Here is a tiny trained network, its code and every weight. The questions are about switching its units off for an input and a target symbol, where a switched-off unit gives its printed mean instead of its output.

import numpy as np


def w(rows, s, z=0):
    codes = np.array(rows[::2]) - 128.0
    scale = np.full(codes.shape[1], s)
    scale[-1] = z or s
    return codes * scale


def f(y):
    return y / 2 * (1 + np.tanh(0.7978845608 * (y + 0.044715 * y**3)))


def softmax(a):
    e = np.exp(a - a.max(-1, keepdims=True))
    return e / e.sum(-1, keepdims=True)


def log_softmax(a):
    a = a - a.max(-1, keepdims=True)
    return a - np.log(np.exp(a).sum(-1, keepdims=True))


def net(x, mask):
    ids = ['αβεηθξστψ'.index(c) for c in x.split()]
    T = len(ids)
    res = E[ids] + P[:T]
    u = 0
    for l in range(2):
        r = res
        for j in range(2):
            rows = slice(4 * j, 4 * j + 4)
            q, k, v = (r @ M[l][rows].T for M in (Q, K, V))
            z = softmax(np.where(np.tri(T) > 0, q @ k.T / 4**0.5, -1e9)) @ v
            o = O[l][rows]
            res = res + np.where(mask[u + j], z, o[:, -1]) @ o[:, :-1]
        u += 2
        y = f(res @ A[l][:, :-1].T + A[l][:, -1])
        res = res + np.where(mask[u : u + 8], y, B[l][:, -1]) @ B[l][:, :-1]
        u += 8
    return log_softmax(res[-1] @ U[:, :-1].T + U[:, -1])


Q, K, V, O, A, B = {}, {}, {}, {}, {}, {}
E = w([
[222,136,160,90],'α',
[159,110,201,143],'β',
[253,172,84,113],'ε',
[112,66,102,192],'η',
[143,61,150,217],'θ',
[161,135,107,162],'ξ',
[197,104,85,140],'σ',
[163,77,178,179],'τ',
[113,90,91,1],'ψ',
],0.012)
P = w([
[91,253,110,159],'0',
[165,91,144,162],'1',
[170,71,158,166],'2',
[170,61,163,167],'3',
[172,50,170,169],'4',
[171,45,175,166],'5',
[169,40,175,166],'6',
[171,38,177,167],'7',
[164,34,182,165],'8',
],0.0058)
Q[0] = w([
[71,254,226,101],'L0H1',
[122,179,141,115],'L0H1',
[221,78,66,141],'L0H1',
[209,66,50,142],'L0H1',
[94,172,29,149],'L0H2',
[167,90,231,112],'L0H2',
[136,116,92,128],'L0H2',
[112,156,136,134],'L0H2',
],0.018)
K[0] = w([
[250,51,107,218],'L0H1',
[132,106,124,135],'L0H1',
[44,160,85,79],'L0H1',
[19,172,107,59],'L0H1',
[208,86,130,166],'L0H2',
[36,158,122,99],'L0H2',
[152,109,119,123],'L0H2',
[131,128,137,147],'L0H2',
],0.02)
V[0] = w([
[91,154,197,129],'L0H1',
[153,118,77,254],'L0H1',
[224,120,62,173],'L0H1',
[57,19,18,148],'L0H1',
[146,42,103,59],'L0H2',
[148,148,140,159],'L0H2',
[174,188,165,208],'L0H2',
[209,49,135,111],'L0H2',
],0.009)
O[0] = w([
[65,192,135,117,44],'L0H1',
[213,253,227,105,36],'L0H1',
[187,85,198,130,186],'L0H1',
[235,176,3,173,179],'L0H1',
[185,91,227,125,231],'L0H2',
[91,147,111,111,120],'L0H2',
[33,180,68,81,93],'L0H2',
[104,118,229,58,254],'L0H2',
],0.0073,0.0026)
A[0] = w([
[78,182,151,128,127],'L0N1',
[105,122,231,99,51],'L0N2',
[182,188,173,254,114],'L0N3',
[61,152,124,163,74],'L0N4',
[123,191,162,63,253],'L0N5',
[101,189,39,136,57],'L0N6',
[91,184,130,142,120],'L0N7',
[6,206,64,125,52],'L0N8',
],0.009,0.004)
B[0] = w([
[184,54,153,61,131],'L0N1',
[145,151,28,135,179],'L0N2',
[27,135,212,155,254],'L0N3',
[95,105,149,63,108],'L0N4',
[12,40,154,227,210],'L0N5',
[213,195,201,66,115],'L0N6',
[226,74,168,63,121],'L0N7',
[62,180,140,131,132],'L0N8',
],0.011,0.0042)
Q[1] = w([
[65,167,28,134],'L1H1',
[175,93,181,133],'L1H1',
[124,135,250,166],'L1H1',
[163,204,62,154],'L1H1',
[190,170,73,138],'L1H2',
[118,111,110,123],'L1H2',
[184,67,177,94],'L1H2',
[192,5,175,73],'L1H2',
],0.018)
K[1] = w([
[173,6,131,160],'L1H1',
[83,209,101,106],'L1H1',
[31,193,178,141],'L1H1',
[174,96,136,215],'L1H1',
[152,135,79,165],'L1H2',
[112,126,119,120],'L1H2',
[186,101,130,52],'L1H2',
[167,83,114,13],'L1H2',
],0.02)
V[1] = w([
[198,108,138,254],'L1H1',
[97,64,151,81],'L1H1',
[95,71,88,134],'L1H1',
[136,36,212,147],'L1H1',
[151,246,191,74],'L1H2',
[160,73,148,185],'L1H2',
[32,132,35,71],'L1H2',
[176,141,179,146],'L1H2',
],0.0087)
O[1] = w([
[164,235,28,153,120],'L1H1',
[78,91,90,59,194],'L1H1',
[91,143,117,15,143],'L1H1',
[96,122,3,101,255],'L1H1',
[159,32,57,203,17],'L1H2',
[115,224,130,150,192],'L1H2',
[146,26,185,37,106],'L1H2',
[123,160,96,174,124],'L1H2',
],0.008,0.0079)
A[1] = w([
[136,107,146,75,36],'L1N1',
[101,212,168,88,168],'L1N2',
[251,85,99,97,128],'L1N3',
[145,140,116,158,2],'L1N4',
[139,162,186,129,109],'L1N5',
[147,50,151,141,109],'L1N6',
[171,148,156,98,97],'L1N7',
[140,118,109,103,247],'L1N8',
],0.016,0.0061)
B[1] = w([
[243,67,49,206,244],'L1N1',
[191,199,85,77,255],'L1N2',
[131,117,68,247,176],'L1N3',
[190,55,140,46,160],'L1N4',
[145,64,117,122,165],'L1N5',
[102,216,202,125,236],'L1N6',
[134,88,193,103,153],'L1N7',
[35,122,180,94,233],'L1N8',
],0.015,0.0079)
U = w([
[193,134,198,54,8],'α',
[89,148,202,143,236],'β',
[171,207,104,172,107],'ε',
[126,47,79,72,145],'η',
[112,46,215,79,131],'θ',
[1,51,132,76,188],'ξ',
[202,89,150,196,4],'σ',
[42,72,63,206,247],'τ',
[65,168,130,40,87],'ψ',
],0.0055,0.0026)

Each question gives the input, a string of symbols that net reads in full, and the target symbol t.
The units are the heads (4 rows each of Q, K, V and O) and the neurons (one row each of A and B). Each row of codes is followed by its name. A weight is (code - 128) times the scale printed after its matrix; where a second scale follows, it is the last column's (O, A, B and U).
mask holds one flag per unit, layer by layer, with each layer's heads first. A switched-off unit (its flag False) gives its mean, the last column of its rows in O or B, instead of its output. The means were averaged over made-up inputs and are rounded, as every weight is.
A unit's drop is (log p(t) with every unit on - log p(t) with that unit switched off) / (log p(t) with every unit on - log p(t) with every unit switched off).
The circuit of an input: a set's keep is (log p(t) with only the set's units on - log p(t) with every unit switched off) / (log p(t) with every unit on - log p(t) with every unit switched off). Starting from the 12 units with the biggest drops (on a tie, the unit counted first), units are removed one at a time, each time the one whose removal leaves the highest keep (on an exact tie, the one counted first), for as long as the keep stays at least 0.8.
circuit, biggest first: the units of the circuit, biggest drop first
most important unit: the unit with the biggest drop
k most important neurons: the k neurons with the biggest drops, biggest first
heads that matter: for each layer, one digit per head in row order, 1 if its drop is at least 0.15 and else 0, layers parted by /
input τ η θ σ τ β θ ε ξ, target ξ: most important unit : L0H2
input σ τ σ, target ε: circuit, biggest first : (L0H1; L1H2)
input θ β σ α β θ τ ψ θ, target β: heads that matter : 11 / 10
input β σ ε, target θ: 4 most important neurons : (L0N5; L1N6; L0N8; L1N1)
input β β ξ τ, target θ: heads that matter : 11 / 11
input α η ψ η η β ψ β α, target η: circuit, biggest first : (L0N5; L0H1; L1H1; L0H2)
input ε ξ β, target ψ: heads that matter : 11 / 11
input α ψ ξ σ, target τ: circuit, biggest first : (L0H1; L1N3; L0N3)
input ψ η ψ ξ, target α: heads that matter : 11 / 11
input α ψ ψ η ε, target η: circuit, biggest first : (L0H2; L0H1; L0N5; L1H1)
input τ ξ ψ σ σ β, target α: circuit, biggest first : (L1H2; L1N2; L0H1)
input τ θ α η σ, target ξ: heads that matter : 11 / 10
input ξ θ ξ σ β α ε θ α, target β: 3 most important neurons : (L0N8; L1N6; L0N6)
input η σ ξ ε β, target σ: circuit, biggest first : (L1H1; L0H1; L1N4; L1H2)
input ψ τ α ε τ ε σ ξ θ, target β: heads that matter : 10 / 00
input ε τ ξ ξ ε, target ψ: 2 most important neurons : (L0N5; L1N1)
input β ε ξ ψ σ σ η ε τ, target θ: circuit, biggest first : (L0H2; L1H1; L0H1)
input σ ξ η σ θ ξ η, target ε: 2 most important neurons : (L0N5; L1N8)
input τ τ ε ξ τ θ σ σ τ, target ξ: heads that matter : 11 / 10
input β ε σ α ψ ξ σ τ η, target ξ: heads that matter : 11 / 00
input ξ ψ η ψ β ξ σ, target β: 2 most important neurons : (L0N8; L1N6)
input σ η β σ β, target ε: 3 most important neurons : (L1N8; L1N2; L0N5)
input ψ σ σ τ α, target σ: 2 most important neurons : (L0N3; L0N5)
input τ ξ σ θ η ε ε ψ, target η: 2 most important neurons : (L1N1; L0N5)
input ψ α τ σ ξ, target ψ: 3 most important neurons : (L1N1; L0N1; L0N7)
input θ σ ξ θ σ ε β ξ, target τ: most important unit : L0H1
input β ψ β τ η ξ τ ξ, target ψ: 2 most important neurons : (L0N5; L1N1)
input α β β η β θ α, target η: 2 most important neurons : (L1N1; L0N5)
input α τ θ η ε, target η: 2 most important neurons : (L1N1; L0N5)
